Here is a tiny trained network, its code and every weight. The questions are about switching its units off for an input and a target symbol, where a switched-off unit gives its printed mean instead of its output.

import numpy as np


def w(rows, s, z=0):
    codes = np.array(rows[::2]) - 128.0
    scale = np.full(codes.shape[1], s)
    scale[-1] = z or s
    return codes * scale


def norm(h):
    return h / np.sqrt((h * h).mean(-1, keepdims=True) + 1e-5)


def f(y):
    return np.maximum(y, 0)


def softmax(a):
    e = np.exp(a - a.max(-1, keepdims=True))
    return e / e.sum(-1, keepdims=True)


def log_softmax(a):
    a = a - a.max(-1, keepdims=True)
    return a - np.log(np.exp(a).sum(-1, keepdims=True))


def net(x, mask):
    ids = ['ΠΣΩαβγεζηθλμτφ'.index(c) for c in x.split()]
    T = len(ids)
    res = E[ids] + P[:T]
    r = norm(res)
    for j in range(2):
        rows = slice(3 * j, 3 * j + 3)
        q, k, v = (r @ M[0][rows].T for M in (Q, K, V))
        z = softmax(np.where(np.tri(T) > 0, q @ k.T / 3**0.5, -1e9)) @ v
        o = O[0][rows]
        res = res + np.where(mask[j], z, o[:, -1]) @ o[:, :-1]
    y = f(norm(res) @ A[0][:, :-1].T + A[0][:, -1])
    res = res + np.where(mask[2:18], y, B[0][:, -1]) @ B[0][:, :-1]
    return log_softmax(norm(res)[-1] @ U[:, :-1].T + U[:, -1])


Q, K, V, O, A, B = {}, {}, {}, {}, {}, {}
E = w([
[89,87,101,131,146],'Π',
[143,80,88,103,189],'Σ',
[123,145,56,153,204],'Ω',
[117,120,90,86,107],'α',
[120,124,91,96,119],'β',
[166,140,82,140,74],'γ',
[83,128,110,151,108],'ε',
[119,124,91,98,119],'ζ',
[127,143,131,114,67],'η',
[148,121,69,157,119],'θ',
[69,142,148,140,159],'λ',
[158,77,99,127,100],'μ',
[6,111,209,77,148],'τ',
[118,128,87,94,120],'φ',
],0.017)
P = w([
[120,178,17,34,78],'0',
[104,158,3,25,77],'1',
[115,167,40,56,92],'2',
[111,170,77,83,98],'3',
[110,166,102,100,100],'4',
[95,172,128,117,115],'5',
[99,170,151,134,123],'6',
[85,163,173,157,120],'7',
[75,160,171,150,129],'8',
[66,167,171,172,129],'9',
],0.0052)
Q[0] = w([
[19,114,33,126,46],'h0',
[128,171,108,97,161],'h0',
[108,127,145,138,194],'h0',
[176,147,201,142,197],'h1',
[96,71,124,126,107],'h1',
[2,119,52,104,147],'h1',
],0.01)
K[0] = w([
[151,126,200,249,86],'h0',
[119,69,116,144,170],'h0',
[128,107,98,87,96],'h0',
[109,255,109,29,109],'h1',
[148,105,145,147,143],'h1',
[149,76,119,193,201],'h1',
],0.0094)
V[0] = w([
[91,186,55,213,147],'h0',
[42,154,163,67,70],'h0',
[181,200,146,139,33],'h0',
[113,135,145,88,248],'h1',
[231,64,137,101,64],'h1',
[44,25,74,121,84],'h1',
],0.011)
O[0] = w([
[120,154,1,195,164,151],'h0',
[18,210,179,71,138,160],'h0',
[182,215,125,132,56,117],'h0',
[174,74,111,48,62,117],'h1',
[161,146,204,147,196,125],'h1',
[108,116,202,184,71,253],'h1',
],0.0093,0.017)
A[0] = w([
[75,143,146,77,179,150],'n0',
[152,114,142,167,127,176],'n1',
[117,129,183,103,135,89],'n2',
[245,109,151,70,108,202],'n3',
[95,64,106,142,185,130],'n4',
[122,142,175,120,96,106],'n5',
[165,93,106,152,137,230],'n6',
[114,182,117,153,111,140],'n7',
[100,125,106,198,98,104],'n8',
[116,119,191,49,124,2],'n9',
[116,59,136,117,156,31],'n10',
[79,163,129,130,186,72],'n11',
[77,52,145,107,156,204],'n12',
[122,151,59,154,161,187],'n13',
[175,146,135,134,69,118],'n14',
[106,124,126,124,68,155],'n15',
],0.011,0.0031)
B[0] = w([
[204,131,55,52,179,171],'n0',
[111,101,126,84,196,177],'n1',
[106,54,112,83,126,162],'n2',
[208,219,178,54,199,134],'n3',
[163,131,133,100,62,183],'n4',
[136,77,175,83,111,195],'n5',
[115,55,181,60,138,156],'n6',
[215,105,73,132,140,198],'n7',
[125,87,186,187,158,253],'n8',
[125,74,77,149,254,143],'n9',
[200,220,135,117,62,151],'n10',
[169,67,138,151,184,157],'n11',
[228,156,144,139,23,240],'n12',
[94,52,185,47,196,159],'n13',
[187,120,54,152,7,152],'n14',
[200,142,143,216,194,234],'n15',
],0.0063,0.0067)
U = w([
[106,42,147,162,42,174],'Π',
[246,86,127,67,98,102],'Σ',
[137,36,78,98,159,101],'Ω',
[122,134,149,81,144,253],'α',
[153,127,124,113,143,143],'β',
[238,183,84,198,109,44],'γ',
[32,186,90,198,167,87],'ε',
[151,127,122,114,146,133],'ζ',
[137,254,181,117,74,71],'η',
[197,63,62,209,200,65],'θ',
[100,118,111,113,136,76],'λ',
[215,99,252,163,186,128],'μ',
[54,80,189,50,145,48],'τ',
[142,140,111,108,144,232],'φ',
],0.0098,0.0052)

Each question gives the input, a string of symbols that net reads in full, and the target symbol t.
The units are the heads (3 rows each of Q, K, V and O) and the neurons (one row each of A and B). Each row of codes is followed by its name. A weight is (code - 128) times the scale printed after its matrix; where a second scale follows, it is the last column's (O, A, B and U).
mask holds one flag per unit, heads first, then neurons. A switched-off unit (its flag False) gives its mean, the last column of its rows in O or B, instead of its output. The means were averaged over made-up inputs and are rounded, as every weight is.
A unit's drop is (log p(t) with every unit on - log p(t) with that unit switched off) / (log p(t) with every unit on - log p(t) with every unit switched off).
The circuit of an input: a set's keep is (log p(t) with only the set's units on - log p(t) with every unit switched off) / (log p(t) with every unit on - log p(t) with every unit switched off). Starting from the 12 units with the biggest drops (on a tie, the unit counted first), units are removed one at a time, each time the one whose removal leaves the highest keep (on an exact tie, the one counted first), for as long as the keep stays at least 0.8.
units of the circuit, in order: the units of the circuit, biggest drop first
top k neurons: the k neurons with the biggest drops, biggest first
heads that matter: for each layer, one digit per head in row order, 1 if its drop is at least 0.15 and else 0, layers parted by /
drop of u: that unit's drop, to one decimal
input α α Π ζ ε ζ ε η μ ε, target ε: units of the circuit, in order -> h0; n12
input μ Π φ, target μ: heads that matter -> 01
input ε ζ Π Π θ Π Π Π λ, target Π: heads that matter -> 01
input α μ μ μ Π φ ε α, target ε: units of the circuit, in order -> h0
input μ μ Π, target μ: heads that matter -> 01
input φ μ θ Ω φ α, target Ω: heads that matter -> 11
input μ μ ε α μ Π Π θ, target θ: heads that matter -> 10
input Π μ α Π Σ α φ, target Σ: heads that matter -> 11
input λ η Π μ Π τ Ω, target Ω: units of the circuit, in order -> h1; n13
input μ Π ζ, target μ: heads that matter -> 01
input Ω Π Π α μ μ ε, target ε: top 2 neurons -> n12; n15
input Π θ Ω Π Ω, target Ω: drop of h1 -> 0.3
input φ λ Π Π η η η μ, target η: drop of h0 -> 1.0
input Π Π θ, target θ: drop of h0 -> 0.5
input Π θ η Π μ η β, target η: drop of n3 -> 0.0
input η φ α, target η: units of the circuit, in order -> h0
